Below are the code and all the weights of a small trained network. Each question names an input and a target symbol and asks about switching units off, where a switched-off unit gives its printed mean instead of its output.

import numpy as np


def w(rows, s, z=0):
    codes = np.array(rows[::2]) - 128.0
    scale = np.full(codes.shape[1], s)
    scale[-1] = z or s
    return codes * scale


def f(y):
    return y / 2 * (1 + np.tanh(0.7978845608 * (y + 0.044715 * y**3)))


def softmax(a):
    e = np.exp(a - a.max(-1, keepdims=True))
    return e / e.sum(-1, keepdims=True)


def log_softmax(a):
    a = a - a.max(-1, keepdims=True)
    return a - np.log(np.exp(a).sum(-1, keepdims=True))


def net(x, mask):
    ids = ['βπσφψω'.index(c) for c in x.split()]
    T = len(ids)
    res = E[ids] + P[:T]
    r = res
    for j in range(2):
        rows = slice(3 * j, 3 * j + 3)
        q, k, v = (r @ M[0][rows].T for M in (Q, K, V))
        z = softmax(np.where(np.tri(T) > 0, q @ k.T / 3**0.5, -1e9)) @ v
        o = O[0][rows]
        res = res + np.where(mask[j], z, o[:, -1]) @ o[:, :-1]
    y = f(res @ A[0][:, :-1].T + A[0][:, -1])
    res = res + np.where(mask[2:14], y, B[0][:, -1]) @ B[0][:, :-1]
    return log_softmax(res[-1] @ U[:, :-1].T + U[:, -1])


Q, K, V, O, A, B = {}, {}, {}, {}, {}, {}
E = w([
[189,253,195,199,192],'β',
[58,120,107,37,126],'π',
[151,117,128,12,9],'σ',
[139,88,100,176,88],'φ',
[82,178,61,112,145],'ψ',
[158,178,156,74,102],'ω',
],0.021)
P = w([
[157,60,144,162,158],'0',
[100,94,146,211,143],'1',
[99,118,101,203,90],'2',
[1,138,111,134,134],'3',
[85,133,128,193,148],'4',
[162,110,138,124,139],'5',
[134,101,125,91,131],'6',
[168,107,128,150,159],'7',
[92,88,117,77,140],'8',
[171,125,108,111,99],'9',
],0.0083)
Q[0] = w([
[143,148,113,129,142],'H0',
[115,79,53,140,22],'H0',
[202,116,140,173,118],'H0',
[16,12,154,162,157],'H1',
[63,205,1,82,106],'H1',
[109,165,119,184,141],'H1',
],0.0078)
K[0] = w([
[123,113,136,148,137],'H0',
[163,168,109,136,197],'H0',
[252,135,104,122,112],'H0',
[77,166,195,170,177],'H1',
[101,143,82,171,151],'H1',
[44,119,131,142,124],'H1',
],0.012)
V[0] = w([
[180,187,131,136,173],'H0',
[72,128,91,154,207],'H0',
[125,194,181,189,134],'H0',
[252,78,22,2,162],'H1',
[27,107,91,127,65],'H1',
[123,65,108,127,139],'H1',
],0.0067)
O[0] = w([
[141,165,134,116,231,122],'H0',
[213,80,48,60,254,84],'H0',
[167,130,94,79,131,124],'H0',
[45,136,164,165,168,253],'H1',
[152,60,107,151,210,217],'H1',
[48,56,181,194,120,106],'H1',
],0.006,0.0041)
A[0] = w([
[82,130,126,151,117,219],'N0',
[73,195,78,195,173,152],'N1',
[81,131,122,238,95,202],'N2',
[120,129,70,162,150,215],'N3',
[105,81,164,116,63,4],'N4',
[9,132,119,96,120,81],'N5',
[124,109,89,141,168,92],'N6',
[119,60,120,42,94,185],'N7',
[148,107,118,120,84,69],'N8',
[59,145,151,111,84,121],'N9',
[121,128,114,166,142,50],'N10',
[124,148,33,91,42,128],'N11',
],0.011,0.0027)
B[0] = w([
[63,138,82,84,115,157],'N0',
[204,60,130,80,120,179],'N1',
[228,60,114,41,181,191],'N2',
[43,240,87,60,97,146],'N3',
[72,131,110,234,107,170],'N4',
[169,136,111,119,180,186],'N5',
[108,180,40,78,230,133],'N6',
[145,159,187,243,238,246],'N7',
[80,160,219,251,81,149],'N8',
[200,206,101,137,104,185],'N9',
[72,147,107,141,119,130],'N10',
[255,74,163,162,164,227],'N11',
],0.005,0.012)
U = w([
[179,224,170,77,166,164],'β',
[33,174,150,198,241,101],'π',
[91,242,185,254,168,1],'σ',
[118,58,167,128,137,76],'φ',
[115,203,109,54,169,29],'ψ',
[65,249,204,64,88,184],'ω',
],0.0061,0.0025)

Each question gives the input, a string of symbols that net reads in full, and the target symbol t.
The units are the heads (3 rows each of Q, K, V and O) and the neurons (one row each of A and B). Each row of codes is followed by its name. A weight is (code - 128) times the scale printed after its matrix; where a second scale follows, it is the last column's (O, A, B and U).
mask holds one flag per unit, heads first, then neurons. A switched-off unit (its flag False) gives its mean, the last column of its rows in O or B, instead of its output. The means were averaged over made-up inputs and are rounded, as every weight is.
A unit's drop is (log p(t) with every unit on - log p(t) with that unit switched off) / (log p(t) with every unit on - log p(t) with every unit switched off).
The circuit of an input: a set's keep is (log p(t) with only the set's units on - log p(t) with every unit switched off) / (log p(t) with every unit on - log p(t) with every unit switched off). Starting from the 12 units with the biggest drops (on a tie, the unit counted first), units are removed one at a time, each time the one whose removal leaves the highest keep (on an exact tie, the one counted first), for as long as the keep stays at least 0.8.
circuit, biggest first: the units of the circuit, biggest drop first
k most important neurons: the k neurons with the biggest drops, biggest first
which heads matter: for each layer, one digit per head in row order, 1 if its drop is at least 0.15 and else 0, layers parted by /
drop when u is switched off: that unit's drop, to one decimal
input φ σ φ π φ, target φ: circuit, biggest first	(N2 N7)
input σ σ σ φ, target φ: circuit, biggest first	(N2 H0)
input σ φ ω φ ω ω, target ω: circuit, biggest first	(N7 N11 H0)
input φ σ φ β, target β: which heads matter	00
input φ σ β ω φ π ψ π π, target β: which heads matter	01
input π σ ψ π ω ω ω, target ω: 3 most important neurons	(N11 N7 N2)
input σ σ σ φ φ φ ω σ σ, target σ: which heads matter	00
input β ω ω σ, target β: which heads matter	11
input ω ω π β σ σ σ β, target β: 3 most important neurons	(N2 N1 N7)
input ψ ψ φ σ β φ, target β: most important neuron	(N4)
input π σ β β π φ φ, target β: drop when N4 is switched off	0.1
input σ β π, target β: drop when N5 is switched off	0.0
input ω β ψ, target ψ: drop when N7 is switched off	0.2
